In the rows, zero is written as 128.
Each row has two labels, one from each of two sets.
[159 170 144 118 196 126 130 125  98 113 121 109 122 131 102  83 193 148
 114 119 141 143 145 167 135 126 129 130 148 122 105 123 112  86 118  98
 123 123 125 110 150 164 122 118 133 104 113 134  94 149 130 130 145  86
 128 123 130]
B, [58]
[126 165 157 115 133 162 140 109 136 139 142 120 136 130 106 103 172 119
 120 123 133 100 119 140 138 128 115 137  95 116  94 161 149 107 126 131
 122 141 133  85 168 246 113 133 157 117 134 113 132 125 100 124 148  98
 129 114 154]
M, [58]
[117 116 123 119 121 140 132 125 122 116 183 140 142  79 150 121 165 170
 133 135 123 135 123 167 139 142 145 143 105 109  73 155 113 114 199 119
 111 116 119 134 128  91 129 117 162 124 129 117 144 109 102 144 145 107
 102  74 133]
B, [59]
[169  98 162 107 176 182 117 112  74 154 146  67  89 155  69 109 156 143
 119 106 129 153 142 135 138 139 120 126 132 147  86 180 128  80 132  75
 151 145 127 118 159 193 102 123 176 119 143 135 126 145 109 135 145 103
 125 125 169]
G, [58]
[155 102 128 146 129 141 153 121 134 136 168 118 122 127  97 102 164 163
  94 125 124 116 128 130 149  88 111 131 116 161  91 104 140 131 115 104
 145 137  86 127 156 151 113 113 158 129 140  97 141 141 154 128 132 131
 120  40 136]
M, [58]
[162 100 156 129 133 128 138 119 146 140 162  85 107 155  81 116 149 166
 110  98 111 153 147 113 128  81 113 126 117 147 119 127 125 111 102 104
 181 146 105 150 150 162 111 140 131 127 142 119 128 135 139 115 142 141
 123 125 128]
G, [58]
[110 168 155  96  95 133 164  99 166 160  92 105 132 141 123 141 100 139
 143 126 123  95 115 123  90 138  99 132 109 130 161 180 140 125  91 143
 151 143 155 127 111 184 126 160 109 127 132 125 142 114 120  95 138  94
 154 235 134]
M, [55]
[124 156 150 118 139 151 144 103 136 124 154 136 174 110 100  94 200 135
 107 127 128  99 125 146 159 124 134 128 111 123  94 126 129 102 124 109
 119 121 125  95 178 223 105 131 159 104 123 102 132 132 126 129 146  92
 119  54 156]
B, [58]
[131 121 141 104 119 144 139 123 137 133 100 119 123 147 107 115 129  98
 134 117 127 123 129  98 116 119 141 131 109 108 124 126 125 113 121 149
 169 122 137 137 139 142 134 116 110 127 119 128 118 124 130 113 126 110
 145 191 124]
B, [55]
[157 161 137 142 156 104 150 100 173 122 203 109 160 120  86 100 215 182
  94 112 116 178 137 156 176  73 129 118 122 126 113 119 116 102  75  95
 144 132 101 145 164 170 116 139 117 109 129 102 108 145 124 125 133 145
  85  25 137]
B, [58]
[167  97 150 110 155 180 117 118  97 113 147 137 120 100  97  88 220 116
  97 101 121 112 135 137 152 106 140 127 105 108   4 130 109  75 195 112
 105 101  74 124 166 156 112 101 161 106 125 104 110 136 107 165 145  89
 113  28 160]
G, [58]
[161 148 138 138 156 138 143 118 131 136 176  95 100 125  98  96 184 196
 111 121 139 151 125 170 137 105 106 131 130 140  89 156 118 100 136  85
 141 141 112 125 154 160 118 126 159 127 141 126 120 137 141 134 153 110
 105  83 137]
M, [58]
[130 118 153  88 127 129 138 123 113 131  93 107 108 153 105 104 151 115
 129 113 128 107 122 122  97 130 140 141 109 113 121 120 119  98 114 147
 169 128 142 123 159 187 120 127 120 112 119 135 121 115 151 103 139  69
 171 213 122]
G, [55]
[115 106 125 124 150 158 110 126 103 112 127 140 174 102 132 116 141 107
 127 144 135 113 133 142 147 174 158 129 152 141  90 142 124 100 164 107
 106 115 122 122 137 124 119 116 156 110 127 121 119 135 111 149 136 120
 118  59 153]
B, [59]
[110 125 131 116 122 135 145 120 157 118 158 131 179  86 147  98 155 158
 128 139 120 111 121 164 141 160 145 125 118 118 101 153 116 105 155 106
 128 116 124 128 144 129 115 123 134 129 119 105 136 116 120 113 149 100
 114  96 130]
B, [59]
[123 112 144  96 159 149 131 127 126 106 121 123 171  83 143  91 166 141
 131 132 117 112 117 172 120 181 156 128 132 105  74 189  99  71 178  98
 126 102 125 142 133 106 114 123 141 105 109 127 113 119 104 100 143  76
 130 129 140]
B, [59]
[115  99 127 119 153 193 108 126  84  99 126 161 179  76 134  94 171 106
 126 130 134 103 126 146 138 171 176 147 144 100  61 112 104  87 191 126
  85  97 113 133 163 110 130 121 182 106 105 117 125 116 115 175 141  74
 131  25 155]
B, [59]
[139  97 153  86 132 145 119 160  75 128  60 120  82 166 126 111 124  57
 132 111 141  96 139 107  97 123 143 139 109 115 103 120 123 113 163 154
 143 119 142 114 144 178 128 110 124 117 121 154 120 123 137 108 135  91
 189 244 125]
G, [55]
[138 155 153 117 143 164 153 106 166 144 149 109 135  88 121  95 151 182
 108 134 131  84 118 172 125 146  79 137 112 147  79 197 139 105 125  67
 118 133  98 117 129 161 109 116 161 113 142 101 138 121 106 125 161  85
 101  93 154]
M, [58]
[126 134 139 121 162 151 135 128 122 113 148 133 168  80 134  87 173 124
 124 144 138 125 124 171 155 160 154 135 132 111  43 178 109  87 219  99
 100 105 113 129 120 124 120 104 153 108 124 114 106 126  95 155 149 102
  99  81 145]
B, [59]
[139 137 137 111 145 128 126 130 110 134  50 114  99 173 124 140 102 100
 125 123 129 102 138 110  84 143 115 128 158 137 203 120 140 124   7 129
 129 151 137 123 128 138 135 143 111 116 121 145 125 126 147 104 122  89
 168 230 116]
G, [55]
[ 94 127 137 121 116 181 129 120 104 125 146 151 154  73 137 109 143 128
 129 143 135  70 122 160 134 183 124 145 106 125  72 168 132 124 178 116
  60 117 114  93 140 133 129 113 200 117 125 108 156 108  95 147 150  73
 117  60 159]
M, [59]
